Below is a small trained network, with its code and all its weights. Each question gives an input and a class and asks what happens when units are switched off, that is, made to give their printed mean instead of their output.

import numpy as np


def w(rows, s, z=0):
    codes = np.array(rows[::2]) - 128.0
    scale = np.full(codes.shape[1], s)
    scale[-1] = z or s
    return codes * scale


def norm(h):
    return h / np.sqrt((h * h).mean(-1, keepdims=True) + 1e-5)


def f(y):
    return np.maximum(y, 0)


def log_softmax(a):
    a = a - a.max(-1, keepdims=True)
    return a - np.log(np.exp(a).sum(-1, keepdims=True))


def net(x, mask):
    res = np.array(x, float).reshape(1, 8) / 4 @ E
    u = 0
    for l in range(3):
        y = f(norm(res) @ A[l][:, :-1].T + A[l][:, -1])
        res = res + np.where(mask[u : u + 9], y, B[l][:, -1]) @ B[l][:, :-1]
        u += 9
    return log_softmax(norm(res)[-1] @ U[:, :-1].T + U[:, -1])


A, B = {}, {}
E = w([
[167,234,136,122,255,135,198,132],'x0',
[107,118,119,119,142,131,123,130],'x1',
[137,121,120,134,139,139,114,123],'x2',
[231,57,93,55,174,19,126,211],'x3',
[118,125,124,123,134,126,127,129],'x4',
[129,126,128,127,131,131,126,127],'x5',
[124,125,126,123,132,131,126,126],'x6',
[119,212,130,74,92,189,44,250],'x7',
],0.01)
A[0] = w([
[103,75,69,124,10,114,82,94,1],'0.n0',
[158,161,92,135,173,145,173,107,55],'0.n1',
[119,186,115,109,108,155,82,178,39],'0.n2',
[92,102,106,129,131,131,179,139,78],'0.n3',
[123,219,106,139,186,98,147,128,56],'0.n4',
[140,121,116,119,140,117,131,153,51],'0.n5',
[123,101,115,122,133,128,179,61,37],'0.n6',
[101,174,116,143,116,126,122,80,114],'0.n7',
[82,176,154,162,104,143,101,73,36],'0.n8',
],0.012,0.0069)
B[0] = w([
[118,42,239,152,254,193,135,224,253],'0.n0',
[88,109,184,132,178,128,131,160,188],'0.n1',
[93,200,138,130,127,36,59,71,227],'0.n2',
[173,154,132,167,121,124,124,138,140],'0.n3',
[159,113,208,118,173,184,153,142,214],'0.n4',
[121,131,94,125,136,175,137,103,140],'0.n5',
[112,207,128,152,97,40,28,48,189],'0.n6',
[154,84,50,96,139,137,160,170,198],'0.n7',
[127,108,36,31,92,190,190,81,208],'0.n8',
],0.0094,0.0062)
A[1] = w([
[89,202,101,145,122,92,51,153,3],'1.n0',
[66,168,113,181,82,182,141,121,16],'1.n1',
[160,165,133,165,165,157,128,135,57],'1.n2',
[80,73,139,189,72,126,87,168,51],'1.n3',
[135,82,154,173,7,126,123,150,33],'1.n4',
[129,58,99,201,113,51,136,62,66],'1.n5',
[128,197,98,84,36,129,35,218,9],'1.n6',
[213,72,66,53,131,32,137,196,32],'1.n7',
[137,126,95,212,127,60,185,57,77],'1.n8',
],0.011,0.0041)
B[1] = w([
[142,137,145,109,133,67,139,81,192],'1.n0',
[167,93,80,172,108,136,145,110,171],'1.n1',
[117,83,162,122,115,119,128,147,165],'1.n2',
[162,134,133,148,158,102,158,173,196],'1.n3',
[108,90,146,134,149,126,139,171,150],'1.n4',
[119,252,153,77,134,49,50,91,216],'1.n5',
[131,191,135,109,140,48,75,66,247],'1.n6',
[120,103,67,173,44,201,165,77,254],'1.n7',
[116,164,124,67,106,111,66,158,209],'1.n8',
],0.013,0.0067)
A[2] = w([
[120,63,178,183,120,149,93,186,90],'2.n0',
[129,111,2,125,90,160,165,109,1],'2.n1',
[114,8,202,165,56,116,88,186,102],'2.n2',
[148,165,181,138,176,144,192,170,47],'2.n3',
[130,121,12,149,48,170,179,97,13],'2.n4',
[130,154,110,106,71,119,142,103,42],'2.n5',
[155,186,228,92,211,171,247,128,5],'2.n6',
[207,97,22,106,85,123,153,175,89],'2.n7',
[89,135,42,151,10,222,184,90,45],'2.n8',
],0.0098,0.0039)
B[2] = w([
[154,133,175,98,174,139,175,177,211],'2.n0',
[78,125,78,165,117,198,153,44,200],'2.n1',
[132,86,151,119,234,188,177,218,239],'2.n2',
[40,2,120,141,133,121,166,203,197],'2.n3',
[120,124,7,185,64,227,225,74,219],'2.n4',
[99,125,209,123,179,160,178,178,179],'2.n5',
[139,29,147,156,135,133,88,249,253],'2.n6',
[60,172,98,177,48,195,198,58,191],'2.n7',
[241,101,27,203,38,137,197,34,241],'2.n8',
],0.0089,0.0061)
U = w([
[109,35,169,113,192,182,122,240,220],'0',
[115,236,128,59,102,29,18,64,142],'1',
[129,113,7,142,35,233,185,56,3],'2',
],0.013,0.002)

Each question gives the input, the list of numbers given to net, and the class t.
The units are the neurons (one row each of A and B). Each row of codes is followed by its name. A weight is (code - 128) times the scale printed after its matrix; where a second scale follows, it is the last column's (A, B and U).
mask holds one flag per neuron, layer by layer. A switched-off neuron (its flag False) gives its mean, the last column of its row in B, instead of its output. The means were averaged over made-up inputs and are rounded, as every weight is.
A unit's drop is (log p(t) with every unit on - log p(t) with that unit switched off) / (log p(t) with every unit on - log p(t) with every unit switched off).
The circuit of an input: a set's keep is (log p(t) with only the set's units on - log p(t) with every unit switched off) / (log p(t) with every unit on - log p(t) with every unit switched off). Starting from the 12 units with the biggest drops (on a tie, the unit counted first), units are removed one at a time, each time the one whose removal leaves the highest keep (on an exact tie, the one counted first), for as long as the keep stays at least 0.8.
circuit, biggest first: the units of the circuit, biggest drop first
top k neurons: the k neurons with the biggest drops, biggest first
top k neurons in layer l: the k neurons of layer l with the biggest drops, biggest first
drop of u: that unit's drop, to one decimal
input [-6,-1,4,8,4,-8,-7,0], class 2: circuit, biggest first -> [1.n7]
input [2,-3,3,4,2,-4,8,4], class 1: circuit, biggest first -> [1.n6 0.n2]
input [-7,-3,-2,2,-1,-8,-3,-7], class 0: top 2 neurons in layer 1 -> [1.n6 1.n4]
input [4,-5,1,-7,2,-5,-6,-8], class 1: top 3 neurons -> [0.n6 1.n7 1.n5]
input [6,6,-4,2,-7,1,8,8], class 1: top 2 neurons in layer 0 -> [0.n0 0.n2]
input [-2,4,4,6,-3,-6,4,5], class 2: top 2 neurons -> [1.n7 0.n6]
input [5,7,-6,7,5,4,0,-5], class 2: top 2 neurons -> [1.n7 0.n0]
input [4,3,2,-5,-3,1,-4,6], class 1: top 2 neurons in layer 0 -> [0.n2 0.n0]
input [7,5,1,8,-4,-4,1,-3], class 2: top 3 neurons -> [1.n7 0.n0 2.n7]
input [2,8,-2,6,-2,-7,7,6], class 1: top 2 neurons -> [1.n6 0.n2]
input [6,3,-6,7,-6,8,-5,6], class 2: top 3 neurons -> [1.n7 0.n0 1.n5]
input [4,-5,-7,-1,3,-8,-6,5], class 1: top 2 neurons -> [0.n2 0.n0]
input [-8,6,4,-5,-3,8,0,7], class 0: drop of 0.n0 -> 3.8
input [-7,1,-8,4,4,-8,-7,-5], class 0: circuit, biggest first -> [0.n0]
input [-3,2,-6,6,-5,5,1,8], class 1: drop of 1.n6 -> 2.0
input [-8,-6,4,3,7,-8,8,-5], class 0: drop of 0.n0 -> 2.6
input [-7,-8,-3,-1,-1,8,-2,-7], class 0: top 2 neurons in layer 1 -> [1.n6 1.n4]
